Below is a small trained network, with its code and all its weights. Each question gives an input and a class and asks what happens when units are switched off, that is, made to give their printed mean instead of their output.

import numpy as np


def w(rows, s, z=0):
    codes = np.array(rows[::2]) - 128.0
    scale = np.full(codes.shape[1], s)
    scale[-1] = z or s
    return codes * scale


def f(y):
    return np.maximum(y, 0)


def log_softmax(a):
    a = a - a.max(-1, keepdims=True)
    return a - np.log(np.exp(a).sum(-1, keepdims=True))


def net(x, mask):
    res = np.array(x, float).reshape(1, 4) / 4 @ E
    y = f(res @ A[0][:, :-1].T + A[0][:, -1])
    res = res + np.where(mask, y, B[0][:, -1]) @ B[0][:, :-1]
    return log_softmax(res[-1] @ U[:, :-1].T + U[:, -1])


A, B = {}, {}
E = w([
[115,1,128,132],'x0',
[127,128,128,128],'x1',
[57,144,127,195],'x2',
[58,130,131,55],'x3',
],0.0082)
A[0] = w([
[129,119,126,122,153],'n1',
[80,155,127,104,114],'n2',
[162,155,130,96,160],'n3',
[95,145,128,112,119],'n4',
[123,117,128,104,105],'n5',
[138,149,130,164,148],'n6',
[87,90,130,167,85],'n7',
[92,146,130,113,115],'n8',
[215,136,132,242,255],'n9',
[20,134,133,14,139],'n10',
[102,107,131,152,97],'n11',
[109,136,130,118,120],'n12',
[167,105,123,140,164],'n13',
[121,118,126,107,111],'n14',
[117,118,126,140,104],'n15',
[217,79,129,150,178],'n16',
[85,93,125,168,85],'n17',
[104,75,126,30,99],'n18',
[126,124,124,117,108],'n19',
[84,131,127,81,132],'n20',
[81,101,131,5,109],'n21',
[140,184,128,211,144],'n22',
[97,146,125,107,117],'n23',
[226,210,131,38,204],'n24',
[45,241,133,210,128],'n25',
[201,12,139,58,126],'n26',
[28,37,132,221,40],'n27',
[154,87,128,103,128],'n28',
[154,86,129,104,127],'n29',
[132,134,130,139,141],'n30',
[139,108,129,141,126],'n31',
[194,182,136,67,187],'n32',
[134,119,129,124,130],'n33',
],0.014,0.0035)
B[0] = w([
[124,122,114,121,140],'n1',
[126,172,139,102,162],'n2',
[151,105,140,115,170],'n3',
[127,157,134,110,151],'n4',
[115,117,129,138,140],'n5',
[116,115,123,155,162],'n6',
[159,101,149,113,166],'n7',
[126,160,134,110,151],'n8',
[166,76,27,198,255],'n9',
[59,151,254,122,225],'n10',
[146,113,141,121,150],'n11',
[130,144,129,117,140],'n12',
[145,161,109,116,165],'n13',
[116,117,129,137,139],'n14',
[136,122,134,124,137],'n15',
[164,200,87,98,203],'n16',
[159,103,150,115,166],'n17',
[55,76,96,139,188],'n18',
[123,123,129,133,132],'n19',
[100,137,179,126,168],'n20',
[51,54,112,150,203],'n21',
[93,102,119,188,200],'n22',
[129,157,133,107,151],'n23',
[197,59,169,91,248],'n24',
[57,203,132,192,234],'n25',
[72,191,46,128,221],'n26',
[208,58,179,93,222],'n27',
[109,150,100,129,161],'n28',
[109,151,101,129,161],'n29',
[125,124,127,137,140],'n30',
[139,146,125,119,146],'n31',
[174,82,154,102,210],'n32',
[126,133,123,128,136],'n33',
],0.059,0.0099)
U = w([
[243,78,114,115,199],'0',
[49,129,86,190,147],'1',
[143,80,208,31,92],'2',
[87,254,162,128,7],'3',
[140,240,57,107,179],'4',
],0.0064,0.0012)

Each question gives the input, the list of numbers given to net, and the class t.
The units are the neurons (one row each of A and B). Each row of codes is followed by its name. A weight is (code - 128) times the scale printed after its matrix; where a second scale follows, it is the last column's (A, B and U).
mask holds one flag per neuron, in row order. A switched-off neuron (its flag False) gives its mean, the last column of its row in B, instead of its output. The means were averaged over made-up inputs and are rounded, as every weight is.
A unit's drop is (log p(t) with every unit on - log p(t) with that unit switched off) / (log p(t) with every unit on - log p(t) with every unit switched off).
The circuit of an input: a set's keep is (log p(t) with only the set's units on - log p(t) with every unit switched off) / (log p(t) with every unit on - log p(t) with every unit switched off). Starting from the 12 units with the biggest drops (on a tie, the unit counted first), units are removed one at a time, each time the one whose removal leaves the highest keep (on an exact tie, the one counted first), for as long as the keep stays at least 0.8.
units of the circuit, in order: the units of the circuit, biggest drop first
top k neurons: the k neurons with the biggest drops, biggest first
drop when u is switched off: that unit's drop, to one decimal
input [8,-6,0,0], class 4: top 2 neurons => (n26, n24)
input [6,8,1,2], class 2: units of the circuit, in order => (n9)
input [-6,7,0,5], class 2: top 2 neurons => (n24, n26)
input [1,0,3,1], class 2: top 2 neurons => (n9, n26)
input [-5,3,0,-2], class 0: top 2 neurons => (n24, n26)
input [-1,1,4,1], class 3: top 3 neurons => (n9, n21, n18)
input [8,-8,1,-7], class 0: top 3 neurons => (n27, n25, n9)
input [-7,7,1,1], class 3: top 2 neurons => (n25, n27)
input [-5,0,0,2], class 2: top 2 neurons => (n24, n26)
input [-5,-7,0,6], class 2: top 2 neurons => (n24, n26)
input [-6,1,8,1], class 3: top 3 neurons => (n25, n21, n9)
input [1,-7,-1,-1], class 4: top 2 neurons => (n27, n24)
input [1,-3,4,5], class 2: top 2 neurons => (n26, n27)
input [-5,7,-6,0], class 0: units of the circuit, in order => (n10)
input [6,-8,-1,0], class 4: drop when n26 is switched off => 0.2
input [-5,0,2,2], class 3: drop when n25 is switched off => 0.1
input [-8,0,2,3], class 3: drop when n25 is switched off => 1.7
